B:
0: [ 23  -9 -16 -12 -11  32 -14   6  -9 -18   2  -5  -3  13  26]
1: [ 21  46 -15 -28 -20  22   8 -13 -25  -9   1  -3  -8 -29 -12]
2: [ 23  -6 -12  -8  -6  23 -10   2  -7 -12   6  -5  -4   9  17]
3: [  1 -10  10  11  14 -13  -1   4  15   8  11   4   0  17  -1]
4: [ 34 -22  19  20  27  -8  -2  -6  24  13  32   1 -13  50  10]
5: [ 40   0  15  15  14  -1   1  -3  21   6  26   3 -13  47  15]
6: [ 20 -37   0  12  17   2 -13   1  13   1  12  -1   0  30  22]
7: [ 46  -7  21  20  24  -4   1  -7  25  12  35   2 -17  57  12]
8: [24  5  0 -1  4 11 -1 -6 -2 -1 16 -2 -8 12  4]
9: [ -1   7  -9 -17  -4  11   1  -9 -19  -1   4  -5  -1 -27 -13]
10: [ 34  -4  25  24  25 -17   6  -5  28  15  33   6 -15  52   4]
11: [ 22  19 -18 -28 -18  32  -5 -13 -27 -14  -3  -7  -5 -22   3]
12: [16 12  4 -4  4  4  5 -9 -4  3 15 -1 -6  0 -6]
13: [ -1  -5 -15 -14  -8  21  -8   3 -15 -11  -5  -6   2 -13   8]
14: [ 36  -6 -13  -9  -7  32 -13   1  -4 -16   8  -6  -6  22  26]
15: [ -6  21 -16 -22 -11   7   3 -11 -26  -4  -3  -3   1 -44 -19]
16: [  5  19  -6 -18  -4  11   4 -11 -17  -2   5  -3  -4 -22 -13]
17: [ 17 -30  -5   7   9   8 -14   4   6  -5   7  -2   1  21  21]
18: [16 -7  5  5 10  1 -3  2 10  2 13  0 -2 20  9]

[  7   8  10 -11  -4  -1  -3   1   8   2  20  21  27  26   2  -7   5] : 5
[ 0  1 -1 -3 -1  0 -5 -4  9  2  4  3 12  5  0 -2 -1] : 8
[ -4 -10  -8  -2   1   1 -14 -15  16   5 -13 -15  -6 -18   1   2  -3] : 11
[  7   6  11  -7 -15  -1   3  -3   8   0  27  23  24  38  -7 -15   0] : 4
[ -9  -5 -12   5   8  -4  -3   0   1  -2 -10 -11 -12 -36  -3   7 -11] : 15
[-1  0 -1 -3  1 -5 -4  0  5  0  5  6  8 -4 -3 -1 -5] : 12
[ -7  -6  -9   4   1  -3  -3  -5   5   0  -6  -9  -6 -18  -5   1  -9] : 9
[  8   8  12 -12 -11  -2  -2   0   8   2  30  26  31  36  -3 -13   3] : 7
[  1  -1  -1   2 -13   9   1 -11  10   3   3  -3   6  24   1  -8   5] : 17
[  0  -3  -2  -4  -6  10 -14 -16  18   8  -2 -11  12  16   6  -3   8] : 14
[  6  11  12 -10  -7  -4   2   8   0  -1  32  29  28  30  -3 -10   1] : 10
[ 0  3  1 -3 -3  1  0  0  6  0  7  7 13 16  0 -4  0] : 18
[-1  5  1 -1 -2 -1  6  5 -1 -3 10 11 10 16 -3 -3 -2] : 3
[ -4  -4  -4   0  -6   9 -10 -12  12   5  -2 -11   6   8   3  -1   4] : 2
[  5  -1   2   1 -15   7   4 -12  13   2   8   7  10  33  -3 -13   3] : 6
[ -3  -6  -4  -1  -7  13 -14 -16  14   8  -7 -19   5  13   6  -1   8] : 0
[ -5  -4  -7   0   4  -6  -5  -3   6   0  -3  -4  -3 -17  -5   2  -9] : 16
[ -8  -7  -7   4  -3   7  -7 -11   7   3 -11 -19  -6  -2   1   1   0] : 13
[ -5  -2  -8  -5  16  -5 -15   1   7   3  -8  -7   0 -37   4  11  -5] : 1
